Below are the code and all the weights of a small trained network. Each question names an input and a target symbol and asks about switching units off, where a switched-off unit gives its printed mean instead of its output.

import numpy as np


def w(rows, s, z=0):
    codes = np.array(rows[::2]) - 128.0
    scale = np.full(codes.shape[1], s)
    scale[-1] = z or s
    return codes * scale


def norm(h):
    return h / np.sqrt((h * h).mean(-1, keepdims=True) + 1e-5)


def f(y):
    return np.maximum(y, 0)


def softmax(a):
    e = np.exp(a - a.max(-1, keepdims=True))
    return e / e.sum(-1, keepdims=True)


def log_softmax(a):
    a = a - a.max(-1, keepdims=True)
    return a - np.log(np.exp(a).sum(-1, keepdims=True))


def net(x, mask):
    ids = ['ΓΠΦΩαβετψ'.index(c) for c in x.split()]
    T = len(ids)
    res = E[ids] + P[:T]
    r = norm(res)
    for j in range(2):
        rows = slice(4 * j, 4 * j + 4)
        q, k, v = (r @ M[0][rows].T for M in (Q, K, V))
        z = softmax(np.where(np.tri(T) > 0, q @ k.T / 4**0.5, -1e9)) @ v
        o = O[0][rows]
        res = res + np.where(mask[j], z, o[:, -1]) @ o[:, :-1]
    y = f(norm(res) @ A[0][:, :-1].T + A[0][:, -1])
    res = res + np.where(mask[2:14], y, B[0][:, -1]) @ B[0][:, :-1]
    return log_softmax(norm(res)[-1] @ U[:, :-1].T + U[:, -1])


Q, K, V, O, A, B = {}, {}, {}, {}, {}, {}
E = w([
[141,88,157,204,170,63,156,119],'Γ',
[141,100,85,107,110,166,85,143],'Π',
[116,166,169,150,175,119,151,51],'Φ',
[158,152,127,140,146,5,76,109],'Ω',
[86,121,167,154,45,144,120,135],'α',
[156,94,229,152,137,109,82,151],'β',
[119,181,88,181,153,105,146,155],'ε',
[125,48,80,147,65,116,90,113],'τ',
[127,57,133,121,174,90,124,64],'ψ',
],0.022)
P = w([
[177,165,109,71,149,151,179,135],'0',
[161,140,163,164,145,169,75,137],'1',
[185,164,156,187,101,165,82,125],'2',
[196,167,148,202,92,168,77,113],'3',
[73,156,105,187,58,110,160,156],'4',
[27,130,146,217,126,147,91,161],'5',
[10,132,148,216,149,152,86,151],'6',
[42,110,144,202,100,156,92,114],'7',
],0.013)
Q[0] = w([
[44,108,127,245,97,134,37,83],'head 0',
[88,127,131,69,114,126,134,150],'head 0',
[91,109,94,168,134,88,100,192],'head 0',
[37,144,121,158,100,104,176,128],'head 0',
[222,147,151,122,10,127,176,70],'head 1',
[49,109,228,2,169,165,136,171],'head 1',
[79,191,152,120,151,138,107,175],'head 1',
[120,123,103,40,117,66,223,184],'head 1',
],0.0077)
K[0] = w([
[200,144,123,60,178,143,216,192],'head 0',
[138,137,105,235,176,152,121,146],'head 0',
[151,186,183,76,132,164,155,127],'head 0',
[223,108,136,105,152,119,102,168],'head 0',
[35,99,115,87,196,89,105,175],'head 1',
[113,151,89,180,121,96,84,100],'head 1',
[254,116,92,149,123,164,148,88],'head 1',
[92,125,167,163,150,176,19,112],'head 1',
],0.0087)
V[0] = w([
[107,176,104,46,123,87,247,129],'head 0',
[173,172,110,174,110,105,97,121],'head 0',
[173,171,143,202,123,177,144,130],'head 0',
[224,121,189,52,102,135,128,164],'head 0',
[94,66,145,218,187,153,148,61],'head 1',
[152,189,66,161,137,50,121,181],'head 1',
[154,36,83,142,85,97,153,180],'head 1',
[67,138,193,128,109,82,190,255],'head 1',
],0.01)
O[0] = w([
[149,198,93,138,48,124,173,107,144],'head 0',
[121,159,118,76,170,87,116,113,170],'head 0',
[72,131,98,77,179,182,159,119,187],'head 0',
[146,149,105,146,143,165,30,84,253],'head 0',
[137,194,89,174,207,175,139,140,173],'head 1',
[147,147,50,139,124,55,98,121,160],'head 1',
[175,105,66,161,107,117,228,160,149],'head 1',
[129,169,160,136,64,123,146,250,79],'head 1',
],0.012,0.0054)
A[0] = w([
[126,54,95,109,132,101,144,84,212],'neuron 0',
[236,169,171,180,66,147,90,134,138],'neuron 1',
[22,165,100,83,117,84,65,164,168],'neuron 2',
[171,89,44,37,59,143,122,195,132],'neuron 3',
[43,129,111,201,116,127,122,144,187],'neuron 4',
[95,189,110,134,111,33,181,139,131],'neuron 5',
[124,105,93,184,180,153,101,221,123],'neuron 6',
[113,71,186,105,77,147,83,71,2],'neuron 7',
[56,118,166,122,67,115,144,167,135],'neuron 8',
[110,88,184,163,134,225,80,135,114],'neuron 9',
[128,73,16,56,102,217,118,140,112],'neuron 10',
[136,100,163,181,156,254,177,139,90],'neuron 11',
],0.0098,0.004)
B[0] = w([
[57,143,48,116,150,144,214,176,197],'neuron 0',
[45,125,138,86,147,75,187,199,205],'neuron 1',
[60,165,199,106,207,111,188,136,219],'neuron 2',
[104,126,157,107,148,132,8,171,158],'neuron 3',
[134,63,88,199,242,90,15,139,255],'neuron 4',
[59,32,169,187,112,190,118,140,201],'neuron 5',
[158,131,70,42,101,149,128,165,207],'neuron 6',
[41,40,31,44,132,103,142,184,171],'neuron 7',
[195,91,77,176,254,71,92,108,168],'neuron 8',
[177,85,139,185,97,124,152,112,249],'neuron 9',
[148,150,229,233,138,144,53,38,169],'neuron 10',
[45,94,184,141,131,224,234,129,200],'neuron 11',
],0.0074,0.0076)
U = w([
[159,227,12,112,146,157,125,246,40],'Γ',
[137,46,47,2,144,132,176,105,92],'Π',
[156,169,142,31,120,222,30,124,162],'Φ',
[165,83,62,108,35,59,60,100,82],'Ω',
[13,139,148,115,27,123,146,190,250],'α',
[139,93,214,56,148,125,120,217,194],'β',
[139,187,101,76,117,3,87,155,71],'ε',
[246,122,137,221,104,86,189,115,98],'τ',
[124,200,186,129,124,157,170,47,70],'ψ',
],0.0086,0.0018)

Each question gives the input, a string of symbols that net reads in full, and the target symbol t.
The units are the heads (4 rows each of Q, K, V and O) and the neurons (one row each of A and B). Each row of codes is followed by its name. A weight is (code - 128) times the scale printed after its matrix; where a second scale follows, it is the last column's (O, A, B and U).
mask holds one flag per unit, heads first, then neurons. A switched-off unit (its flag False) gives its mean, the last column of its rows in O or B, instead of its output. The means were averaged over made-up inputs and are rounded, as every weight is.
A unit's drop is (log p(t) with every unit on - log p(t) with that unit switched off) / (log p(t) with every unit on - log p(t) with every unit switched off).
The circuit of an input: a set's keep is (log p(t) with only the set's units on - log p(t) with every unit switched off) / (log p(t) with every unit on - log p(t) with every unit switched off). Starting from the 12 units with the biggest drops (on a tie, the unit counted first), units are removed one at a time, each time the one whose removal leaves the highest keep (on an exact tie, the one counted first), for as long as the keep stays at least 0.8.
circuit, biggest first: the units of the circuit, biggest drop first
k most important neurons: the k neurons with the biggest drops, biggest first
heads that matter: for each layer, one digit per head in row order, 1 if its drop is at least 0.15 and else 0, layers parted by /
input ε Γ α ε ε Ω, target α: circuit, biggest first	neuron 5; head 0
input Ω Π α α, target ε: circuit, biggest first	head 1; head 0; neuron 1
input Γ ψ τ β Ω α Π Γ, target Γ: most important neuron	neuron 6
input ψ ε ψ ψ ψ τ, target τ: heads that matter	11
input Π Φ α Ω Ω Π α, target Ω: circuit, biggest first	head 1; head 0
input α α ε, target β: heads that matter	01
input α β ε Φ, target β: heads that matter	01
input α β ε α α Φ Π Γ, target β: heads that matter	11
input α ψ β ε, target α: heads that matter	01
input α Π τ α β α α Π, target β: circuit, biggest first	head 1; neuron 8
input ψ Ω τ τ Ω Φ Γ, target τ: heads that matter	11
input τ Π α Ω β α ε, target Π: circuit, biggest first	head 1; head 0
input τ ε ε β, target Π: circuit, biggest first	head 1; head 0; neuron 0
input β Γ ε ε Γ Γ α Φ, target Φ: heads that matter	10
input β β Π ψ Φ ψ Π α, target Φ: circuit, biggest first	head 0
input Γ α ε Φ, target Γ: heads that matter	01
input Π Γ Φ, target Π: circuit, biggest first	head 1; neuron 7
input α Π ε α α Ω, target β: circuit, biggest first	head 1; neuron 2
input β Π Π ε ε α Φ ε, target Φ: heads that matter	10
input β Φ Ω, target β: circuit, biggest first	head 1
input Ω β ε ψ Π Φ ψ β, target ε: circuit, biggest first	head 1; head 0; neuron 5
input α ψ ψ β, target α: 4 most important neurons	neuron 1; neuron 11; neuron 4; neuron 7
input ψ ψ ψ ψ Ω α, target τ: heads that matter	10
input α Γ Γ ε Γ β ψ α, target β: heads that matter	10
input ψ ψ Φ β Γ ε τ α, target τ: heads that matter	11
